Below are the code and all the weights of a small trained network. Each question names an input and a target symbol and asks about switching units off, where a switched-off unit gives its printed mean instead of its output.

import numpy as np


def w(rows, s, z=0):
    codes = np.array(rows[::2]) - 128.0
    scale = np.full(codes.shape[1], s)
    scale[-1] = z or s
    return codes * scale


def f(y):
    return np.maximum(y, 0)


def softmax(a):
    e = np.exp(a - a.max(-1, keepdims=True))
    return e / e.sum(-1, keepdims=True)


def log_softmax(a):
    a = a - a.max(-1, keepdims=True)
    return a - np.log(np.exp(a).sum(-1, keepdims=True))


def net(x, mask):
    ids = ['αβγεζηξτω'.index(c) for c in x.split()]
    T = len(ids)
    res = E[ids] + P[:T]
    u = 0
    for l in range(2):
        r = res
        for j in range(2):
            rows = slice(2 * j, 2 * j + 2)
            q, k, v = (r @ M[l][rows].T for M in (Q, K, V))
            z = softmax(np.where(np.tri(T) > 0, q @ k.T / 2**0.5, -1e9)) @ v
            o = O[l][rows]
            res = res + np.where(mask[u + j], z, o[:, -1]) @ o[:, :-1]
        u += 2
        y = f(res @ A[l][:, :-1].T + A[l][:, -1])
        res = res + np.where(mask[u : u + 4], y, B[l][:, -1]) @ B[l][:, :-1]
        u += 4
    return log_softmax(res[-1] @ U[:, :-1].T + U[:, -1])


Q, K, V, O, A, B = {}, {}, {}, {}, {}, {}
E = w([
[252,87,214,213,110],'α',
[211,134,44,70,126],'β',
[156,225,57,180,124],'γ',
[28,158,152,201,124],'ε',
[181,87,182,119,58],'ζ',
[144,39,213,93,205],'η',
[148,101,125,183,72],'ξ',
[187,71,164,153,68],'τ',
[139,97,138,91,37],'ω',
],0.02)
P = w([
[137,2,73,159,15],'0',
[181,129,121,182,179],'1',
[156,121,128,169,188],'2',
[149,136,134,145,176],'3',
[138,137,143,126,165],'4',
[146,160,149,124,152],'5',
[159,145,161,159,168],'6',
[133,146,146,111,141],'7',
[134,140,145,112,139],'8',
[121,162,119,118,117],'9',
[114,143,134,98,119],'10',
[121,147,126,121,117],'11',
[108,127,118,96,103],'12',
],0.0087)
Q[0] = w([
[135,84,199,66,174],'L0H0',
[155,127,128,180,105],'L0H0',
[53,175,141,169,183],'L0H1',
[79,132,27,116,254],'L0H1',
],0.0086)
K[0] = w([
[116,225,66,117,79],'L0H0',
[108,55,166,95,97],'L0H0',
[103,96,150,92,127],'L0H1',
[105,183,192,82,255],'L0H1',
],0.01)
V[0] = w([
[151,6,171,162,147],'L0H0',
[124,107,131,102,128],'L0H0',
[73,1,108,79,89],'L0H1',
[46,180,85,152,69],'L0H1',
],0.0095)
O[0] = w([
[127,114,166,110,130,255],'L0H0',
[137,124,92,81,148,130],'L0H0',
[77,4,113,145,124,192],'L0H1',
[119,138,76,189,146,49],'L0H1',
],0.012,0.0098)
A[0] = w([
[141,171,79,46,134,3],'L0N0',
[254,155,158,30,94,149],'L0N1',
[224,135,150,110,213,172],'L0N2',
[156,39,211,101,61,50],'L0N3',
],0.008,0.004)
B[0] = w([
[43,104,207,151,80,139],'L0N0',
[134,82,149,150,254,196],'L0N1',
[51,55,84,79,26,171],'L0N2',
[114,165,98,160,5,250],'L0N3',
],0.0079,0.021)
Q[1] = w([
[83,95,218,68,153],'L1H0',
[244,122,185,180,28],'L1H0',
[54,96,161,137,107],'L1H1',
[247,166,123,187,1],'L1H1',
],0.0065)
K[1] = w([
[171,64,196,85,184],'L1H0',
[102,111,1,173,104],'L1H0',
[52,146,170,72,76],'L1H1',
[212,147,98,193,46],'L1H1',
],0.0099)
V[1] = w([
[42,105,190,197,192],'L1H0',
[105,73,121,141,83],'L1H0',
[240,112,212,224,156],'L1H1',
[149,194,1,215,188],'L1H1',
],0.0061)
O[1] = w([
[8,209,198,171,224,118],'L1H0',
[96,105,70,216,139,205],'L1H0',
[116,105,252,43,2,121],'L1H1',
[80,94,108,73,158,3],'L1H1',
],0.0075,0.024)
A[1] = w([
[153,113,95,192,135,253],'L1N0',
[189,124,55,90,104,42],'L1N1',
[40,158,144,118,103,49],'L1N2',
[249,74,152,114,86,175],'L1N3',
],0.011,0.0039)
B[1] = w([
[133,143,147,71,160,226],'L1N0',
[111,228,60,189,185,156],'L1N1',
[57,254,89,127,151,142],'L1N2',
[98,184,74,60,153,253],'L1N3',
],0.0078,0.026)
U = w([
[158,170,215,65,80,111],'α',
[109,169,136,39,120,64],'β',
[91,133,119,1,202,178],'γ',
[74,183,193,159,121,104],'ε',
[147,177,121,116,125,84],'ζ',
[237,249,174,127,176,208],'η',
[69,22,176,100,95,253],'ξ',
[120,151,129,111,116,37],'τ',
[121,95,122,158,172,104],'ω',
],0.007,0.0038)

Each question gives the input, a string of symbols that net reads in full, and the target symbol t.
The units are the heads (2 rows each of Q, K, V and O) and the neurons (one row each of A and B). Each row of codes is followed by its name. A weight is (code - 128) times the scale printed after its matrix; where a second scale follows, it is the last column's (O, A, B and U).
mask holds one flag per unit, layer by layer, with each layer's heads first. A switched-off unit (its flag False) gives its mean, the last column of its rows in O or B, instead of its output. The means were averaged over made-up inputs and are rounded, as every weight is.
A unit's drop is (log p(t) with every unit on - log p(t) with that unit switched off) / (log p(t) with every unit on - log p(t) with every unit switched off).
The circuit of an input: a set's keep is (log p(t) with only the set's units on - log p(t) with every unit switched off) / (log p(t) with every unit on - log p(t) with every unit switched off). Starting from all 12 units, units are removed one at a time, each time the one whose removal leaves the highest keep (on an exact tie, the one counted first), for as long as the keep stays at least 0.8.
units of the circuit, in order: the units of the circuit, biggest drop first
most important unit: the unit with the biggest drop
k most important neurons: the k neurons with the biggest drops, biggest first
top k neurons in layer l: the k neurons of layer l with the biggest drops, biggest first
which heads matter: for each layer, one digit per head in row order, 1 if its drop is at least 0.15 and else 0, layers parted by /
input α τ ω γ ξ α, target α: most important unit : L0N3
input β ε β ε ζ ζ τ ω τ, target β: units of the circuit, in order : (L1N3 L1H0)
input ω γ β ξ ξ ε η, target ξ: units of the circuit, in order : (L0N2 L1N1)
input γ η ω ζ τ γ ω, target γ: units of the circuit, in order : (L1H1 L0H1)
input ω η ω γ ζ ω ζ, target ω: units of the circuit, in order : (L0H1 L1H1 L0N3)
input ξ η η ω, target ξ: which heads matter : 01 / 00
input α ζ ζ τ, target α: top 2 neurons in layer 0 : (L0N1 L0N3)
input γ τ ζ γ α α τ, target γ: which heads matter : 01 / 11
input ε τ ξ, target ε: units of the circuit, in order : (L1H0 L0H1)
input η α τ η ζ, target η: units of the circuit, in order : (L0H1 L1H1 L0N1)
input γ ζ α η η α ξ, target γ: units of the circuit, in order : (L0H1 L1H1 L0H0)
input η ω α ζ α η ω ε ξ τ α τ, target η: units of the circuit, in order : (L0H1 L0N3 L0N1 L1H1)
input α α ξ α ω ζ, target α: 3 most important neurons : (L0N1 L0N3 L1N1)
input γ γ η β γ τ ξ τ τ ξ, target γ: 2 most important neurons : (L0N1 L0N3)
input ε ξ ε η α, target ε: units of the circuit, in order : (L1H0 L0H1 L1H1)
input ξ β τ, target ξ: which heads matter : 01 / 01
input ε ω η η ζ ω γ α, target ε: which heads matter : 01 / 10
input η γ η, target η: most important unit : L1H1
input ξ β α β α η α γ ξ ω ω, target ξ: 3 most important neurons : (L1N3 L0N2 L1N1)
input ζ γ ξ ζ, target ζ: 2 most important neurons : (L0N3 L0N1)
input ξ η α η ζ ζ γ γ ω ω α ξ ζ, target ξ: units of the circuit, in order : (L0H1)
input ε β α ξ ζ, target ε: 2 most important neurons : (L1N2 L0N3)
input β ξ α ξ γ ζ ω τ ζ, target β: 2 most important neurons : (L1N3 L0N3)
input ξ α τ ε ε α ξ, target ξ: units of the circuit, in order : (L0H1 L1H1 L1N3)
input ω ξ ζ α, target ω: units of the circuit, in order : (L0H1 L1H1)
input η η ω, target η: top 2 neurons in layer 1 : (L1N0 L1N1)
input ω η η τ, target ω: units of the circuit, in order : (L0H1 L1H1 L0N3)
input η ω η α ζ, target η: units of the circuit, in order : (L0H1 L0N3 L1H1 L0N1)
input ξ η ε ξ ω α ξ, target ξ: most important neuron : (L0N1)
